Below are the code and all the weights of a small trained network. Each question names an input and a target symbol and asks about switching units off, where a switched-off unit gives its printed mean instead of its output.

import numpy as np


def w(rows, s, z=0):
    codes = np.array(rows[::2]) - 128.0
    scale = np.full(codes.shape[1], s)
    scale[-1] = z or s
    return codes * scale


def norm(h):
    return h / np.sqrt((h * h).mean(-1, keepdims=True) + 1e-5)


def f(y):
    return np.maximum(y, 0)


def softmax(a):
    e = np.exp(a - a.max(-1, keepdims=True))
    return e / e.sum(-1, keepdims=True)


def log_softmax(a):
    a = a - a.max(-1, keepdims=True)
    return a - np.log(np.exp(a).sum(-1, keepdims=True))


def net(x, mask):
    ids = ['ΘΞΠΦβζλψω'.index(c) for c in x.split()]
    T = len(ids)
    res = E[ids] + P[:T]
    u = 0
    for l in range(3):
        q, k, v = (norm(res) @ M[l].T for M in (Q, K, V))
        z = softmax(np.where(np.tri(T) > 0, q @ k.T / 4**0.5, -1e9)) @ v
        res = res + np.where(mask[u], z, O[l][:, -1]) @ O[l][:, :-1]
        u += 1
        y = f(norm(res) @ A[l][:, :-1].T + A[l][:, -1])
        res = res + np.where(mask[u : u + 12], y, B[l][:, -1]) @ B[l][:, :-1]
        u += 12
    return log_softmax(norm(res)[-1] @ U[:, :-1].T + U[:, -1])


Q, K, V, O, A, B = {}, {}, {}, {}, {}, {}
E = w([
[51,173,47,93],'Θ',
[183,217,154,174],'Ξ',
[119,57,253,173],'Π',
[166,56,121,104],'Φ',
[107,164,104,138],'β',
[60,132,62,127],'ζ',
[180,33,158,162],'λ',
[196,109,137,103],'ψ',
[193,117,177,215],'ω',
],0.0029)
P = w([
[69,67,254,127],'0',
[80,115,224,66],'1',
[106,124,191,43],'2',
[135,129,165,56],'3',
[153,139,141,72],'4',
[164,146,116,85],'5',
[169,152,95,102],'6',
[163,160,64,111],'7',
[156,158,27,130],'8',
[151,173,18,150],'9',
],0.0021)
Q[0] = w([
[91,136,146,161],'0.h1',
[15,139,176,252],'0.h1',
[59,160,176,188],'0.h1',
[210,99,138,87],'0.h1',
],0.004)
K[0] = w([
[109,118,179,111],'0.h1',
[54,102,255,120],'0.h1',
[86,121,207,139],'0.h1',
[130,142,2,111],'0.h1',
],0.004)
V[0] = w([
[92,156,141,6],'0.h1',
[137,96,114,54],'0.h1',
[162,6,121,65],'0.h1',
[219,229,159,57],'0.h1',
],0.0018)
O[0] = w([
[126,96,157,200,181],'0.h1',
[146,100,187,134,181],'0.h1',
[176,128,186,98,247],'0.h1',
[64,4,119,127,144],'0.h1',
],0.0024,0.0012)
A[0] = w([
[1,185,66,44,207],'0.n1',
[159,237,132,176,141],'0.n2',
[111,102,213,73,70],'0.n3',
[152,147,159,113,70],'0.n4',
[42,214,137,241,205],'0.n5',
[72,84,51,176,41],'0.n6',
[86,150,53,31,209],'0.n7',
[156,171,129,90,91],'0.n8',
[123,224,110,56,46],'0.n9',
[193,51,131,81,164],'0.n10',
[127,183,174,42,143],'0.n11',
[51,147,203,217,253],'0.n12',
],0.0021,0.0014)
B[0] = w([
[69,135,222,226,215],'0.n1',
[178,23,167,152,155],'0.n2',
[190,99,70,157,171],'0.n3',
[128,102,129,138,133],'0.n4',
[198,46,174,113,173],'0.n5',
[213,163,130,131,135],'0.n6',
[130,156,165,254,201],'0.n7',
[98,91,126,151,139],'0.n8',
[106,122,129,178,153],'0.n9',
[130,170,62,126,251],'0.n10',
[164,119,141,172,172],'0.n11',
[130,84,189,75,191],'0.n12',
],0.002)
Q[1] = w([
[62,182,123,80],'1.h1',
[190,121,163,200],'1.h1',
[208,88,124,177],'1.h1',
[254,40,88,247],'1.h1',
],0.0061)
K[1] = w([
[98,93,202,105],'1.h1',
[141,119,2,147],'1.h1',
[153,166,40,155],'1.h1',
[170,151,53,193],'1.h1',
],0.0077)
V[1] = w([
[108,193,131,142],'1.h1',
[77,138,179,182],'1.h1',
[153,129,255,175],'1.h1',
[80,8,121,173],'1.h1',
],0.004)
O[1] = w([
[158,28,130,201,73],'1.h1',
[181,130,88,188,136],'1.h1',
[74,175,31,200,251],'1.h1',
[249,255,49,11,183],'1.h1',
],0.0029,0.0035)
A[1] = w([
[27,177,131,182,90],'1.n1',
[174,198,144,185,64],'1.n2',
[166,191,67,116,185],'1.n3',
[182,75,225,122,211],'1.n4',
[73,163,129,94,38],'1.n5',
[118,89,82,208,206],'1.n6',
[28,170,126,63,2],'1.n7',
[157,113,223,106,191],'1.n8',
[192,137,78,63,157],'1.n9',
[148,159,219,175,79],'1.n10',
[106,96,3,127,227],'1.n11',
[129,235,132,182,41],'1.n12',
],0.003,0.0015)
B[1] = w([
[150,137,173,110,175],'1.n1',
[110,84,155,80,172],'1.n2',
[149,119,174,179,252],'1.n3',
[71,112,110,61,191],'1.n4',
[85,91,142,169,132],'1.n5',
[64,128,186,112,187],'1.n6',
[86,4,166,185,133],'1.n7',
[83,113,108,30,168],'1.n8',
[113,141,194,170,247],'1.n9',
[128,137,63,62,150],'1.n10',
[73,151,163,187,219],'1.n11',
[141,81,149,64,180],'1.n12',
],0.0028)
Q[2] = w([
[157,120,166,230],'2.h1',
[18,73,49,10],'2.h1',
[255,145,255,228],'2.h1',
[84,249,77,148],'2.h1',
],0.0046)
K[2] = w([
[96,74,69,211],'2.h1',
[128,217,233,77],'2.h1',
[119,70,2,164],'2.h1',
[238,154,189,182],'2.h1',
],0.0048)
V[2] = w([
[128,20,141,138],'2.h1',
[39,220,96,75],'2.h1',
[133,3,145,84],'2.h1',
[133,149,184,78],'2.h1',
],0.0028)
O[2] = w([
[149,254,160,68,72],'2.h1',
[195,47,195,227,116],'2.h1',
[137,209,141,152,65],'2.h1',
[95,121,65,203,254],'2.h1',
],0.0025,0.0014)
A[2] = w([
[21,124,130,207,42],'2.n1',
[119,85,190,43,171],'2.n2',
[255,170,170,56,119],'2.n3',
[221,227,119,155,76],'2.n4',
[52,222,28,210,100],'2.n5',
[210,180,105,217,177],'2.n6',
[189,163,102,69,169],'2.n7',
[189,238,110,104,3],'2.n8',
[149,145,32,205,134],'2.n9',
[8,19,144,65,62],'2.n10',
[69,251,1,48,130],'2.n11',
[65,119,202,147,109],'2.n12',
],0.0028,0.0016)
B[2] = w([
[10,78,120,219,201],'2.n1',
[127,113,143,49,203],'2.n2',
[117,76,45,172,252],'2.n3',
[201,207,89,154,206],'2.n4',
[193,56,199,126,205],'2.n5',
[110,191,157,64,252],'2.n6',
[20,88,24,216,187],'2.n7',
[183,170,62,214,167],'2.n8',
[82,155,236,91,168],'2.n9',
[94,245,115,1,177],'2.n10',
[212,197,191,87,172],'2.n11',
[114,160,57,102,191],'2.n12',
],0.0027,0.0021)
U = w([
[16,104,142,192,161],'Θ',
[102,58,51,124,92],'Ξ',
[96,148,106,15,213],'Π',
[148,176,150,122,2],'Φ',
[169,106,130,146,52],'β',
[169,169,139,133,63],'ζ',
[127,190,185,125,56],'λ',
[157,192,2,181,180],'ψ',
[185,29,185,141,198],'ω',
],0.0075,0.0027)

Each question gives the input, a string of symbols that net reads in full, and the target symbol t.
The units are the heads (4 rows each of Q, K, V and O) and the neurons (one row each of A and B). Each row of codes is followed by its name. A weight is (code - 128) times the scale printed after its matrix; where a second scale follows, it is the last column's (O, A, B and U).
mask holds one flag per unit, layer by layer, with each layer's heads first. A switched-off unit (its flag False) gives its mean, the last column of its rows in O or B, instead of its output. The means were averaged over made-up inputs and are rounded, as every weight is.
A unit's drop is (log p(t) with every unit on - log p(t) with that unit switched off) / (log p(t) with every unit on - log p(t) with every unit switched off).
The circuit of an input: a set's keep is (log p(t) with only the set's units on - log p(t) with every unit switched off) / (log p(t) with every unit on - log p(t) with every unit switched off). Starting from the 12 units with the biggest drops (on a tie, the unit counted first), units are removed one at a time, each time the one whose removal leaves the highest keep (on an exact tie, the one counted first), for as long as the keep stays at least 0.8.
circuit, biggest first: the units of the circuit, biggest drop first
k most important neurons: the k neurons with the biggest drops, biggest first
top k neurons in layer l: the k neurons of layer l with the biggest drops, biggest first
drop of u: that unit's drop, to one decimal
input λ λ Φ λ λ Π λ ζ, target Θ: 3 most important neurons => 0.n1, 2.n1, 0.n7
input λ Θ Θ β λ ψ ψ Φ, target Π: circuit, biggest first => 1.h1, 2.n10
input λ Φ λ, target Ξ: 3 most important neurons => 0.n1, 0.n7, 1.n8
input β Ξ λ Ξ Φ, target Θ: circuit, biggest first => 1.h1
input ψ Θ Θ Ξ Φ λ λ β, target Θ: top 2 neurons in layer 2 => 2.n1, 2.n11
input Θ Φ Ξ, target Ξ: 2 most important neurons => 1.n2, 1.n10
input λ ψ Θ Θ λ λ λ Θ ψ ψ, target Π: circuit, biggest first => 1.h1, 2.n10, 1.n8
input λ Θ ψ ψ λ β Ξ Π, target Π: 2 most important neurons => 2.n10, 0.n12
input Ξ λ ω ψ ζ Ξ ψ, target Θ: 2 most important neurons => 0.n1, 0.n2
input Θ λ Ξ ω, target Θ: top 2 neurons in layer 1 => 1.n6, 1.n2
input Φ Φ ζ λ λ, target ψ: 2 most important neurons => 0.n1, 1.n6
input λ λ ψ Π Θ Φ Ξ, target Ξ: top 3 neurons in layer 1 => 1.n10, 1.n2, 1.n11
input λ λ λ Θ λ ψ λ λ Ξ λ, target Θ: top 2 neurons in layer 1 => 1.n11, 1.n6
input Θ Θ Ξ Π Θ ψ, target ω: 2 most important neurons => 0.n1, 0.n7
input Φ Θ ψ ω ψ Φ Θ λ, target ω: 2 most important neurons => 0.n1, 1.n9
input β Θ λ ψ ψ Π ψ Ξ, target Π: 2 most important neurons => 0.n1, 0.n10
input λ ψ λ Θ Φ ω, target Ξ: top 3 neurons in layer 1 => 1.n10, 1.n11, 1.n2
input λ Θ ψ, target ω: most important neuron => 1.n9
input Θ Θ Φ Φ, target Ξ: top 2 neurons in layer 2 => 2.n7, 2.n3
input λ Θ λ Ξ, target ψ: most important neuron => 1.n10
input ψ Θ ω Π ψ λ λ Θ Ξ, target ω: top 3 neurons in layer 0 => 0.n1, 0.n2, 0.n5
input λ λ ψ ψ λ ω Ξ Φ, target Θ: 2 most important neurons => 1.n11, 2.n1
input λ Φ Φ Π β λ λ, target ψ: 4 most important neurons => 0.n1, 0.n7, 2.n3, 2.n7
input λ Ξ λ, target Θ: top 2 neurons in layer 1 => 1.n11, 1.n9
input λ Θ Φ ω ψ λ λ Ξ Ξ, target Θ: 2 most important neurons => 1.n6, 2.n1
input Ξ Ξ Ξ Θ Θ Θ Φ, target ω: 2 most important neurons => 0.n1, 1.n9
input Θ ψ Θ ψ Ξ λ λ ψ Ξ, target Π: top 2 neurons in layer 0 => 0.n2, 0.n10
input λ Π λ λ Θ Θ Θ ω, target ω: drop of 1.h1 => 0.6
input λ Ξ λ λ ζ λ ζ λ β, target Θ: drop of 2.h1 => 0.1
input ψ Θ ψ Φ Φ λ, target Ξ: top neuron in layer 1 => 1.n4
